Here is a tiny trained network, its code and every weight. The questions are about switching its units off for an input and a class, where a switched-off unit gives its printed mean instead of its output.

import numpy as np


def w(rows, s, z=0):
    codes = np.array(rows[::2]) - 128.0
    scale = np.full(codes.shape[1], s)
    scale[-1] = z or s
    return codes * scale


def norm(h):
    return h / np.sqrt((h * h).mean(-1, keepdims=True) + 1e-5)


def f(y):
    return np.maximum(y, 0)


def log_softmax(a):
    a = a - a.max(-1, keepdims=True)
    return a - np.log(np.exp(a).sum(-1, keepdims=True))


def net(x, mask):
    res = np.array(x, float).reshape(1, 8) / 4 @ E
    u = 0
    for l in range(2):
        y = f(norm(res) @ A[l][:, :-1].T + A[l][:, -1])
        res = res + np.where(mask[u : u + 8], y, B[l][:, -1]) @ B[l][:, :-1]
        u += 8
    return log_softmax(norm(res)[-1] @ U[:, :-1].T + U[:, -1])


A, B = {}, {}
E = w([
[128,41,75,171,153,171,93,137,93,45],'x0',
[121,254,123,150,121,64,105,83,171,74],'x1',
[96,165,110,24,62,146,172,68,114,172],'x2',
[165,100,134,219,180,117,116,20,62,124],'x3',
[189,67,214,130,2,161,153,122,91,101],'x4',
[137,205,196,106,144,87,219,86,158,97],'x5',
[162,141,21,161,122,154,210,155,174,153],'x6',
[101,190,135,171,222,105,73,195,161,175],'x7',
],0.0075)
A[0] = w([
[159,96,254,184,127,126,160,107,88,101,121],'L0N0',
[124,128,176,31,87,172,135,168,95,171,35],'L0N1',
[140,83,118,192,170,169,24,160,87,107,19],'L0N2',
[185,98,158,109,94,130,135,12,76,90,80],'L0N3',
[148,161,41,155,190,160,203,144,105,181,43],'L0N4',
[156,141,78,127,67,118,159,213,172,106,2],'L0N5',
[76,173,136,110,183,144,111,145,156,107,63],'L0N6',
[49,161,124,55,234,134,94,182,152,71,20],'L0N7',
],0.0095,0.0078)
B[0] = w([
[184,53,195,108,165,166,115,143,126,53,253],'L0N0',
[101,94,160,107,2,76,189,146,50,249,210],'L0N1',
[7,122,129,223,93,178,61,199,69,159,214],'L0N2',
[128,114,80,65,136,211,90,102,128,6,250],'L0N3',
[142,68,123,153,196,148,184,34,232,239,185],'L0N4',
[55,197,114,133,149,221,212,211,189,47,160],'L0N5',
[215,156,37,80,190,66,138,205,50,117,171],'L0N6',
[86,161,31,34,123,76,23,165,118,163,196],'L0N7',
],0.0081,0.0058)
A[1] = w([
[64,71,81,254,126,117,97,169,49,139,23],'L1N0',
[121,170,89,136,94,153,133,38,59,123,44],'L1N1',
[170,237,224,181,162,79,92,141,160,129,3],'L1N2',
[85,74,192,59,49,116,152,122,89,198,14],'L1N3',
[97,85,112,199,188,155,117,120,104,173,137],'L1N4',
[109,172,78,103,97,123,83,31,139,96,57],'L1N5',
[171,215,166,116,195,67,91,157,135,154,83],'L1N6',
[152,127,110,120,51,200,160,201,191,133,74],'L1N7',
],0.0094,0.0061)
B[1] = w([
[84,105,158,255,77,103,39,159,110,172,247],'L1N0',
[32,230,157,162,106,99,109,45,110,113,160],'L1N1',
[159,120,232,131,147,43,148,110,156,125,163],'L1N2',
[210,83,107,84,2,70,139,80,82,253,254],'L1N3',
[157,121,100,209,57,171,113,163,171,160,234],'L1N4',
[36,167,28,158,153,171,170,89,40,136,172],'L1N5',
[213,93,168,79,153,69,68,95,134,93,209],'L1N6',
[47,195,221,134,138,91,223,215,98,138,219],'L1N7',
],0.0093,0.0055)
U = w([
[137,94,152,45,3,119,167,117,70,219,207],'0',
[166,102,55,169,188,171,191,59,233,211,35],'1',
[54,180,134,109,116,151,231,217,172,106,107],'2',
[199,152,231,105,176,32,102,65,153,110,27],'3',
[120,185,21,39,191,56,51,159,134,157,93],'4',
[90,75,116,232,94,166,19,200,106,157,251],'5',
[41,176,60,107,104,184,142,3,64,72,86],'6',
[175,42,189,94,104,210,116,89,81,11,161],'7',
],0.016,0.0029)

Each question gives the input, the list of numbers given to net, and the class t.
The units are the neurons (one row each of A and B). Each row of codes is followed by its name. A weight is (code - 128) times the scale printed after its matrix; where a second scale follows, it is the last column's (A, B and U).
mask holds one flag per neuron, layer by layer. A switched-off neuron (its flag False) gives its mean, the last column of its row in B, instead of its output. The means were averaged over made-up inputs and are rounded, as every weight is.
A unit's drop is (log p(t) with every unit on - log p(t) with that unit switched off) / (log p(t) with every unit on - log p(t) with every unit switched off).
The circuit of an input: a set's keep is (log p(t) with only the set's units on - log p(t) with every unit switched off) / (log p(t) with every unit on - log p(t) with every unit switched off). Starting from the 12 units with the biggest drops (on a tie, the unit counted first), units are removed one at a time, each time the one whose removal leaves the highest keep (on an exact tie, the one counted first), for as long as the keep stays at least 0.8.
circuit, biggest first: the units of the circuit, biggest drop first
unit that matters most: the unit with the biggest drop
k most important neurons: the k neurons with the biggest drops, biggest first
top k neurons in layer l: the k neurons of layer l with the biggest drops, biggest first
drop of u: that unit's drop, to one decimal
input [0,3,-8,2,0,4,6,3], class 3: unit that matters most : L1N2
input [-7,-3,-8,8,3,7,-4,2], class 7: top 2 neurons in layer 0 : (L0N0 L0N3)
input [-7,7,2,8,-3,3,0,-2], class 6: 2 most important neurons : (L1N5 L0N3)
input [3,-6,0,2,-4,8,4,-8], class 7: 2 most important neurons : (L0N3 L0N7)
input [8,-5,6,-1,1,4,8,-1], class 2: circuit, biggest first : (L1N7 L1N3)
input [-2,-3,5,8,-3,4,-5,-4], class 6: top 2 neurons in layer 1 : (L1N5 L1N1)
input [-8,-5,-5,-3,-2,1,-1,8], class 4: 3 most important neurons : (L0N7 L0N6 L0N0)
input [7,-6,2,-5,4,-3,8,5], class 2: 2 most important neurons : (L1N7 L0N5)
input [-8,3,-2,2,-6,-7,-7,-2], class 4: 2 most important neurons : (L0N7 L0N0)
input [6,8,5,-2,4,-8,3,-1], class 6: circuit, biggest first : (L1N5 L0N2)
input [-1,-6,0,4,7,5,-5,-7], class 7: top 2 neurons in layer 0 : (L0N3 L0N0)
input [2,8,-4,5,2,-1,3,-7], class 6: 3 most important neurons : (L1N5 L1N1 L1N6)
input [6,7,1,7,2,0,5,2], class 6: top 2 neurons in layer 0 : (L0N3 L0N1)
input [-4,-3,-4,6,-4,2,1,7], class 3: unit that matters most : L1N6
input [1,8,-7,8,5,5,-3,-3], class 7: top 2 neurons in layer 0 : (L0N0 L0N3)
input [-5,7,-6,2,7,-4,3,1], class 3: 2 most important neurons : (L1N2 L0N3)
input [1,0,-8,0,-6,7,-6,-6], class 7: top 2 neurons in layer 0 : (L0N0 L0N4)
input [-7,-5,-4,8,-2,-2,6,-2], class 1: drop of L0N4 : 0.7
input [-1,6,7,-1,-2,5,-5,-1], class 6: drop of L1N5 : 0.7
input [-7,1,3,7,4,0,0,-3], class 7: unit that matters most : L0N0
input [7,0,0,-8,-6,8,1,-2], class 4: drop of L0N7 : 0.2
input [6,5,-3,3,-4,1,-2,-7], class 6: 2 most important neurons : (L0N3 L1N5)
input [-3,1,1,5,0,-6,-1,-8], class 6: 2 most important neurons : (L1N5 L1N1)
